B, the same points measured another way; then each row and its match in B
In the rows, zero is written as 128.
B:
(111): [153 104 153 134 129 182 157 159 159 103 147  92 118  71 114 126 103 120
 129  99 167 142 201 131 125 120 178 139 110  83 123 141  94 135 133 168
 131 105 117 159 122]
(68): [130  85 123 150 103 128 127 135 138 132 129 155 138 122 150 140 148 110
 153 149 118 135 127 129 136 153 157 132  99 129 146 114 128 139 101 121
 141 152 127 129 124]
(106): [146  82 139 136 109 165 130 169 170 115 159 124 133  70 141 119 118 103
 149 114 149 196 191 136 141 130 212 125  80  83 125 128 118 119 115 175
 132 135 121 156 113]
(95): [126 145 149 118 145 166 139 127 144 101 122  91 135 121  85 132 111 158
 125 109 148 127 156 134 123 105 138 147 149 103 115 148 103 122 149 162
 119 113 121 140 133]
(93): [137  75 126 149 104 136 124 160 155 127 148 133 132  81 150 124 121 103
 145 131 142 164 171 125 136 150 189 124  96  88 127 114 131 130  97 150
 142 142 126 141 117]
(101): [126 120 110 151 108 101 124 108 114 125  92 121 153 202 141 184 177 135
 153 165 107   4  75 111 123 148 118 171 159 184 168 125 106 171 118  94
 146 151 131  80 153]
(77): [129 103 104 163 101 104 119 110 109 138 104 151 155 169 150 163 172 119
 154 176  94  65  90 122 132 155 148 148 130 160 148 111 116 140 106 106
 144 165 138 107 140]
(61): [115 162 131 112 135 132 141  95 102 118  98 103 126 221 101 158 151 163
 131 146 108  29  82 113 109 126  84 166 179 172 140 135 101 153 152 108
 118 124 138 110 147]
(109): [124 121 107 139 117 101 119  95 105 141  99 149 152 185 142 160 169 130
 138 166  88  57  63 118 123 148  98 158 144 178 153 116 130 147 117  77
 141 148 140  90 147]
(105): [135  65 113 177  89 118 129 126 139 130 102 132 157 160 149 184 174 117
 164 165 117  33 114 109 127 161 164 176 125 149 172 105  93 175 101 125
 152 160 125 106 136]
(102): [112 151 128 102 127 116 129  92 103 130  86  92 121 187 109 166 143 155
 138 131 139  33  90 108 114 131  92 147 179 171 147 127 107 162 153  90
 128 133 132  87 144]
(125): [144  77 135 142  97 160 135 166 178 118 161 128 136  64 147 131 132  96
 143 118 158 181 188 135 141 140 199 129  83  78 134 116 115 129 100 149
 135 135 113 155 112]
(108): [145 104 155 139 118 174 137 167 179 111 156 103 115  76 128 111 108 124
 137  95 174 175 200 136 132 117 191 140 109  75 125 136 107 119 127 176
 129 110 108 167 113]
(115): [133  85 104 145  86 123 135 113 131 135  82 123 153 179 155 196 195 127
 162 178  98   7  95 108 122 164 140 173 132 180 177 108 102 174  98 106
 151 168 141 111 150]
(87): [146  79 140 143 111 152 121 168 162 125 166 132 127  50 144 113 117  95
 138 114 152 200 200 136 137 144 198 111  79  83 120 119 124 116 103 164
 136 133 114 168 110]
(80): [140  87 110 147 112 119 125 124 141 135 119 145 145 125 156 153 154 116
 138 160  96  95 117 120 132 153 148 143 104 135 160 113 122 151  98 117
 134 151 127 114 137]
(63): [128 143 145 112 146 154 149 117 135 104 105  82 136 158  87 165 124 157
 140 122 160  38 134 121 130 110 134 161 173 133 144 152  85 158 162 149
 129 113 116 122 148]
(65): [140 106 137 140 122 152 137 152 161 118 165 145 113  63 132  98 117 113
 131 111 159 210 193 129 152 129 185 105  88  75 118 122 140 121 115 166
 136 129 130 151 110]
(117): [124 105 106 163 109  96 119  99 104 147  98 159 145 183 152 159 184 120
 145 177  79  50  68 115 126 159 113 148 123 184 161 102 125 152 100  88
 136 158 140  91 139]
(81): [121  83 104 163  99 106 123 100 124 136  86 138 151 188 156 182 184 117
 150 172  89  22  80 112 125 164 135 170 140 179 172 102 102 158 107  98
 147 163 140  93 151]
(72): [139  68 143 143 113 172 145 169 188 112 155 121 144  79 125 131 120 112
 143 110 163 183 189 134 142 135 209 142  85  73 130 125 101 132 114 177
 127 133 112 168 112]
(124): [124 116 100 146 109  98 132 105 112 140  86 138 153 192 148 178 173 124
 153 174  97  22  72 113 124 150 114 164 142 183 164 119 108 173 112  92
 144 158 131  96 148]
(84): [123 160 125 108 136 131 143  97 105 123  91 105 130 198 102 162 138 166
 120 141 136  26  83 111 111 116  75 151 187 159 135 141  96 157 161 116
 133 119 125 102 151]
(90): [113 163 133  86 143 123 147 107 124 129  99 104 111 189 126 142 138 147
 126 116 152  55  97 126 113 105  91 152 178 151 133 151 100 154 156 121
 125 103 122 117 138]

[135 106  57  31 139 137 125 134  90 152 125 105 124 108 130 104 128 114
 181 158 134  97 137 127 130 114 138 126 122  96 132 131  52 171 136 117
 138  92 113 140 148 149 140 119 162 134  66 131 133 216 123 134 126 168
 155 136 102 146 135 126 178] => (72)
[129 151 218 215 138 145  88  98 183 117 128 131 127 129 123 114 132 141
 142 112 133 147 132 145 101 130 140 145 128 147 132 129 173 119 112 152
 132 131 135 135 132  93 113 134 125 125 179 115 137  51 105 143 172 144
 135 114 176 137 125 123  76] => (61)
[134 119 135 137 149 135 108 136 108 143 124 119 130 115 113  72 118 102
 168 152 127 113 135 128 130 125 137 147 123 111 101 133 162 163 133 104
 122 153 157 126 144 155 142 117 149 131 117 115 133 175 165  98 145 139
 145 135 103 134 140 128 178] => (68)
[128 137 121  96 124 131 130 116 158 120 129 120 124 114 139 138 137 148
 128 121 135 134 132 133 112 122 135 116 129 136 151 127  68 122 117 152
 138  84 101 139 135 102 120 137 118 127 120 131 133  98  89 146 131 131
 121 123 162 137 122 125  82] => (95)
[140 127 182 205 175 169  64 109 114 154 121 100 128 103 105  22 111 101
 218 164 137 113 147 149 111 118 159 174 120 104 105 137 183 203 124  96
 130 153 173 138 160 145 143 112 178 133 134  87 144 132 157  91 188 161
 166 134 130 157 145 123 186] => (105)
[132 135 207 230 145 141  86 110 154 134 125 132 134 128 111  59 114 110
 161 133 125 139 131 139 107 132 138 160 126 132 103 131 211 139 125 107
 118 180 170 122 133 132 133 119 128 127 187 110 132  83 162 105 173 139
 132 131 133 131 138 127 123] => (109)
[142 127 238 221 183 173  43 103 141 155 120 105 129 102  96   4 113 100
 219 157 137 123 150 159 103 117 163 182 117 105  98 139 228 195 120  92
 127 168 181 138 161 140 147 114 173 129 172  77 149 101 155  90 206 162
 166 135 147 163 147 120 166] => (115)
[126 149 173 167 128 136 110 108 160 114 130 127 124 130 133 145 139 146
 123 113 133 144 130 141 109 132 136 133 129 144 145 126 132 120 116 154
 136 114 110 136 129  95 115 136 123 124 223 122 134  55  91 147 149 134
 127 118 181 133 122 124  83] => (90)
[128 110  55  49 123 118 163 149  73 139 128 122 126 120 138 150 133 133
 130 146 129 104 128 114 145 121 127 114 127 108 134 128  65 139 138 125
 117 100 105 130 133 149 134 127 138 134  53 142 123 218 140 129  91 121
 136 133  82 129 128 130 166] => (65)
[135 138 219 238 162 156  69 109 149 139 123 119 131 121 105  34 113 107
 180 139 131 134 140 149 111 123 148 173 122 119 102 135 221 165 121 108
 122 176 181 129 143 135 138 117 156 126 190  97 139  85 170  99 197 149
 147 130 144 143 142 124 141] => (124)
[130 150 217 203 140 145  94  98 175 119 128 125 126 126 126 116 131 146
 130 117 133 150 135 146 102 130 137 145 127 140 142 128 163 132 113 157
 135 122 126 135 136  95 115 135 124 124 199 108 133  12  94 143 176 139
 136 118 188 136 125 123  58] => (84)
[134 109  77  50 144 135 126 138  76 154 124 110 126 108 123 103 119 111
 169 156 132  97 136 123 129 117 140 133 122  95 119 132  89 170 135 100
 132 120 134 132 146 153 142 119 161 134  69 119 132 226 144 111 127 138
 156 135  93 138 137 127 185] => (125)
[134 119 152 165 155 145 108 127 118 148 123 114 131 113 112  66 114 101
 180 152 131 118 140 139 124 123 145 153 121 106 113 134 172 173 132  93
 123 157 163 126 145 149 143 115 158 131 131 107 136 154 162  96 157 144
 147 136 102 141 143 125 159] => (80)
[139 134 220 241 168 162  62 105 142 144 121 113 130 110 103  25 110  93
 195 152 133 126 144 155 110 121 152 174 119 115  97 137 211 185 124  92
 123 174 177 131 150 147 142 113 162 127 175  88 144 111 162  94 200 159
 157 132 139 151 145 123 168] => (81)
[132 106  79  84 140 132 130 143  78 147 125 116 128 111 129 102 120 110
 160 153 129 105 136 120 139 121 134 145 122 103 118 131  96 160 137  98
 128 132 135 127 135 153 141 115 155 134  74 123 130 214 159 109 121 130
 144 136 100 137 137 129 189] => (93)
[131 119  56  36 131 135 141 129  99 134 128 111 123 112 139 149 135 136
 156 149 135 110 133 126 123 119 137 117 126 110 147 127  49 153 129 140
 140  93  96 141 142 121 131 131 144 132  68 131 133 183  90 135 111 133
 142 128 121 142 123 125 150] => (108)
[134 127 189 212 155 147  73 125 122 147 123 122 133 119 105  49 113 103
 160 148 127 123 137 136 123 123 139 166 123 118  98 134 200 161 130  99
 119 172 183 123 139 150 141 113 149 129 146 111 136 130 168  98 172 140
 145 135 118 136 144 126 159] => (77)
[129 150 227 202 135 150  84  86 171 120 128 123 128 124 125 104 130 142
 139 116 135 140 134 144  99 130 146 148 127 141 134 130 177 129 110 148
 133 134 118 137 135  97 118 132 130 124 186 102 140  33 130 135 183 142
 136 119 188 137 127 125  88] => (102)
[129 144 144 148 142 151  93  94 165 124 128 114 122 117 133 124 136 144
 159 120 140 132 138 147  96 123 148 135 126 134 146 130 100 141 108 157
 143  95 107 147 142  89 120 130 137 126 153 107 140  50  86 144 153 140
 143 119 188 147 124 120  75] => (63)
[132 108  46  42 130 124 139 146  62 147 125 113 126 118 131 130 124 112
 155 148 129 101 130 119 137 119 135 115 125 106 124 130  72 158 138 106
 131 111 120 133 138 156 140 123 148 134  45 134 128 228 143 119  98 126
 141 136  80 138 130 129 182] => (87)
[133 123  79  37 138 144 128 120 110 137 127 103 121 107 136 142 135 135
 169 139 139  98 139 130 117 113 143 124 124 110 147 129  61 160 121 126
 141  87 100 147 146 114 128 132 151 130  73 106 138 155  84 150 117 144
 152 125 137 146 126 122 129] => (111)
[132 106  41  54 134 127 140 142  94 146 126 112 125 113 134 129 127 118
 157 155 130  97 131 119 135 119 131 122 124  98 127 129  67 167 135 114
 133  99 113 134 139 149 139 121 148 133  59 129 130 222 138 115 104 130
 142 136  84 139 133 128 177] => (106)
[136 143 224 244 162 160  63  94 148 137 123 119 130 112 109  44 114 109
 184 140 133 135 143 154 108 122 151 185 122 123 105 134 206 168 118 112
 125 169 169 132 146 127 135 118 153 126 188  92 143  71 151  98 196 156
 152 126 155 144 139 123 131] => (101)
[134 132 211 237 153 143  83 118 143 142 123 125 133 122 105  38 113 105
 170 141 126 113 136 143 121 128 141 167 124 128  94 133 241 146 128  94
 117 183 178 122 136 148 142 114 148 127 178 104 135 117 169 101 176 143
 141 133 121 136 140 127 159] => (117)
